Below are the code and all the weights of a small trained network. Each question names an input and a class and asks about switching units off, where a switched-off unit gives its printed mean instead of its output.

import numpy as np


def w(rows, s, z=0):
    codes = np.array(rows[::2]) - 128.0
    scale = np.full(codes.shape[1], s)
    scale[-1] = z or s
    return codes * scale


def f(y):
    return y / 2 * (1 + np.tanh(0.7978845608 * (y + 0.044715 * y**3)))


def log_softmax(a):
    a = a - a.max(-1, keepdims=True)
    return a - np.log(np.exp(a).sum(-1, keepdims=True))


def net(x, mask):
    res = np.array(x, float).reshape(1, 8) / 4 @ E
    y = f(res @ A[0][:, :-1].T + A[0][:, -1])
    res = res + np.where(mask, y, B[0][:, -1]) @ B[0][:, :-1]
    return log_softmax(res[-1] @ U[:, :-1].T + U[:, -1])


A, B = {}, {}
E = w([
[72,12,69,184,139,128,123,131,106,96,99],'x0',
[134,141,117,135,115,136,128,111,125,135,123],'x1',
[128,125,126,122,129,122,128,131,128,126,129],'x2',
[169,146,155,162,117,124,201,135,128,20,97],'x3',
[113,117,160,138,142,108,111,109,109,112,148],'x4',
[133,138,95,127,252,161,209,88,143,156,164],'x5',
[136,134,154,170,138,67,176,140,105,201,28],'x6',
[154,96,140,192,76,93,160,120,191,160,202],'x7',
],0.011)
A[0] = w([
[170,113,103,100,117,207,104,126,151,86,171,70],'neuron 0',
[101,64,58,176,125,140,142,151,80,117,133,88],'neuron 1',
[110,127,160,115,75,96,61,142,157,117,86,74],'neuron 2',
[197,167,193,59,133,142,133,163,121,160,158,76],'neuron 3',
[127,96,120,124,138,114,65,105,178,221,155,96],'neuron 4',
[190,70,122,150,93,104,160,155,156,143,233,83],'neuron 5',
[147,116,137,126,184,195,211,122,93,128,140,86],'neuron 6',
[137,120,138,125,49,147,67,177,64,124,103,102],'neuron 7',
[152,180,163,149,126,97,183,157,158,31,119,103],'neuron 8',
[148,100,110,101,120,158,96,129,171,80,175,67],'neuron 9',
[83,165,104,40,193,208,64,161,25,85,10,87],'neuron 10',
[68,130,114,122,212,144,164,75,154,206,155,114],'neuron 11',
[109,42,100,150,96,147,145,108,122,123,107,86],'neuron 12',
[133,152,88,159,236,147,169,80,139,128,173,82],'neuron 13',
[131,55,96,185,161,147,108,129,148,68,101,94],'neuron 14',
[145,119,140,169,112,74,150,121,171,125,169,79],'neuron 15',
[167,98,149,191,105,120,151,129,181,183,165,82],'neuron 16',
[48,69,32,196,137,120,129,139,129,114,125,88],'neuron 17',
[80,158,95,126,89,116,135,130,99,155,133,52],'neuron 18',
[139,69,141,184,64,95,155,125,197,176,186,87],'neuron 19',
[85,77,63,165,123,101,150,125,119,61,129,96],'neuron 20',
[71,118,131,55,120,118,108,114,138,208,152,78],'neuron 21',
[229,219,207,103,133,84,116,102,163,124,163,105],'neuron 22',
[150,105,109,102,122,154,99,100,152,96,170,83],'neuron 23',
[121,150,172,170,38,108,45,164,157,102,92,108],'neuron 24',
[204,113,160,148,135,141,189,114,130,17,105,97],'neuron 25',
[121,163,136,182,119,137,141,126,90,170,81,10],'neuron 26',
[114,142,110,142,192,185,155,108,145,147,131,96],'neuron 27',
[156,148,119,195,100,142,214,144,126,29,102,84],'neuron 28',
[124,103,95,85,133,209,84,116,179,90,193,91],'neuron 29',
[79,114,99,112,142,131,37,149,119,255,155,108],'neuron 30',
[126,140,160,132,169,168,79,102,63,135,102,38],'neuron 31',
[145,118,115,103,91,99,117,83,115,115,118,12],'neuron 32',
[106,66,91,150,128,102,123,134,70,111,97,98],'neuron 33',
[107,154,115,98,143,179,100,124,160,47,193,89],'neuron 34',
[172,113,182,176,165,19,168,150,103,240,11,83],'neuron 35',
[169,125,87,130,89,145,62,142,101,68,185,82],'neuron 36',
[100,121,123,111,46,119,63,176,140,125,95,90],'neuron 37',
[107,133,122,117,119,109,126,88,102,145,142,3],'neuron 38',
],0.0085,0.0041)
B[0] = w([
[80,166,141,175,167,82,110,166,160,132,60,184],'neuron 0',
[142,209,164,54,170,144,94,136,167,180,181,189],'neuron 1',
[176,111,161,116,125,52,169,160,127,128,153,175],'neuron 2',
[173,211,166,75,140,199,123,101,149,193,159,189],'neuron 3',
[154,95,37,166,122,211,87,167,71,107,141,191],'neuron 4',
[58,125,111,75,85,142,154,83,112,40,104,203],'neuron 5',
[165,88,136,161,69,87,186,148,162,148,153,183],'neuron 6',
[156,74,166,106,165,77,186,198,172,87,176,192],'neuron 7',
[168,100,51,146,125,183,51,169,29,137,174,192],'neuron 8',
[67,152,176,211,164,112,115,120,161,115,81,175],'neuron 9',
[67,120,92,63,47,176,230,15,76,39,132,254],'neuron 10',
[158,46,188,141,100,69,139,160,155,102,199,215],'neuron 11',
[155,183,164,82,159,160,143,124,146,185,133,177],'neuron 12',
[199,100,164,148,117,28,224,185,207,124,147,217],'neuron 13',
[128,155,147,64,132,143,125,133,125,207,146,188],'neuron 14',
[93,137,115,75,109,133,123,77,96,42,110,169],'neuron 15',
[92,123,90,94,91,133,192,49,98,73,73,188],'neuron 16',
[163,195,178,62,180,167,105,117,140,209,153,211],'neuron 17',
[123,131,116,155,126,115,117,126,122,97,149,131],'neuron 18',
[65,161,96,59,53,199,223,44,103,35,129,210],'neuron 19',
[141,189,110,75,135,141,91,117,129,210,156,190],'neuron 20',
[158,110,63,171,83,178,56,156,74,132,166,179],'neuron 21',
[138,197,173,44,179,182,99,105,142,232,161,226],'neuron 22',
[109,188,123,183,122,97,99,138,157,107,77,167],'neuron 23',
[184,66,189,138,144,83,220,143,169,156,181,208],'neuron 24',
[206,41,50,219,107,192,30,184,16,123,151,201],'neuron 25',
[68,151,165,165,146,145,103,147,143,111,114,147],'neuron 26',
[169,88,156,147,122,47,180,151,157,101,192,179],'neuron 27',
[166,66,65,167,98,158,51,147,82,135,142,203],'neuron 28',
[68,166,130,192,148,79,94,150,139,113,32,212],'neuron 29',
[196,64,23,176,87,151,15,181,43,97,159,222],'neuron 30',
[100,121,127,110,75,160,151,97,106,85,130,148],'neuron 31',
[149,127,124,116,157,98,138,124,121,114,121,123],'neuron 32',
[136,182,159,99,146,140,129,77,150,209,131,182],'neuron 33',
[72,137,160,197,183,114,91,129,172,130,40,204],'neuron 34',
[17,171,141,214,186,56,44,131,171,114,3,243],'neuron 35',
[128,137,188,183,201,109,143,139,182,123,85,181],'neuron 36',
[179,77,151,156,143,75,205,170,170,142,173,192],'neuron 37',
[153,131,95,128,137,127,124,89,140,122,120,120],'neuron 38',
],0.0066,0.012)
U = w([
[192,45,58,178,104,191,23,192,63,127,172,254],'0',
[198,46,175,140,116,39,229,195,192,131,192,93],'1',
[43,173,150,211,147,89,72,163,177,131,19,74],'2',
[163,223,162,27,135,200,100,137,153,254,181,159],'3',
[67,113,97,56,72,185,218,71,96,25,128,5],'4',
],0.0089,0.0009)

Each question gives the input, the list of numbers given to net, and the class t.
The units are the neurons (one row each of A and B). Each row of codes is followed by its name. A weight is (code - 128) times the scale printed after its matrix; where a second scale follows, it is the last column's (A, B and U).
mask holds one flag per neuron, in row order. A switched-off neuron (its flag False) gives its mean, the last column of its row in B, instead of its output. The means were averaged over made-up inputs and are rounded, as every weight is.
A unit's drop is (log p(t) with every unit on - log p(t) with that unit switched off) / (log p(t) with every unit on - log p(t) with every unit switched off).
The circuit of an input: a set's keep is (log p(t) with only the set's units on - log p(t) with every unit switched off) / (log p(t) with every unit on - log p(t) with every unit switched off). Starting from the 12 units with the biggest drops (on a tie, the unit counted first), units are removed one at a time, each time the one whose removal leaves the highest keep (on an exact tie, the one counted first), for as long as the keep stays at least 0.8.
circuit, biggest first: the units of the circuit, biggest drop first
most important unit: the unit with the biggest drop
k most important neurons: the k neurons with the biggest drops, biggest first
drop when u is switched off: that unit's drop, to one decimal
input [-1,-8,1,-8,-3,-5,6,0], class 0: most important unit -> neuron 30
input [-2,-6,-8,-5,-8,8,-8,-4], class 1: 3 most important neurons -> (neuron 13; neuron 11; neuron 27)
input [-3,-3,-1,3,2,6,7,3], class 2: 2 most important neurons -> (neuron 35; neuron 24)
input [-3,4,3,8,-7,6,8,4], class 0: 2 most important neurons -> (neuron 25; neuron 8)
input [7,0,5,-6,-7,-3,-3,8], class 4: 3 most important neurons -> (neuron 19; neuron 5; neuron 16)
input [7,-7,-4,-7,6,-1,7,-2], class 0: 2 most important neurons -> (neuron 30; neuron 4)
input [-7,0,0,-3,-8,2,-8,-3], class 2: circuit, biggest first -> (neuron 29; neuron 34)
input [6,-2,6,0,-4,2,-4,7], class 4: 3 most important neurons -> (neuron 19; neuron 5; neuron 22)
input [3,6,1,-2,-7,-7,-4,-7], class 1: 2 most important neurons -> (neuron 37; neuron 7)
input [7,5,4,-7,3,7,7,-8], class 4: 2 most important neurons -> (neuron 10; neuron 31)
input [-6,-1,2,-6,-8,-8,5,-8], class 1: 3 most important neurons -> (neuron 37; neuron 7; neuron 24)
input [-4,-3,2,-2,0,6,7,-7], class 2: 2 most important neurons -> (neuron 35; neuron 19)
input [-4,-8,6,-3,1,-5,-3,-6], class 4: 3 most important neurons -> (neuron 10; neuron 13; neuron 11)
input [-7,8,8,2,7,-2,4,5], class 3: circuit, biggest first -> (neuron 22)
input [-7,-4,-2,-7,6,-5,4,3], class 0: 2 most important neurons -> (neuron 30; neuron 4)
input [-7,-4,-6,7,-6,-2,3,-7], class 0: 3 most important neurons -> (neuron 25; neuron 8; neuron 28)
input [-6,-1,-4,6,-3,-4,-4,-2], class 0: 4 most important neurons -> (neuron 25; neuron 8; neuron 28; neuron 17)
input [-5,-3,-1,6,3,0,0,-3], class 0: 2 most important neurons -> (neuron 25; neuron 8)
input [5,-2,1,6,4,0,6,-5], class 0: drop when neuron 28 is switched off -> 0.9
input [-3,-6,-7,-2,0,-4,-3,3], class 1: drop when neuron 6 is switched off -> 0.0
input [4,6,-1,5,1,-2,6,-8], class 4: circuit, biggest first -> (neuron 10)
input [1,4,0,-4,6,7,-5,1], class 1: drop when neuron 13 is switched off -> 0.1
input [-5,-3,1,-3,-3,-4,7,-2], class 2: drop when neuron 35 is switched off -> 5.1
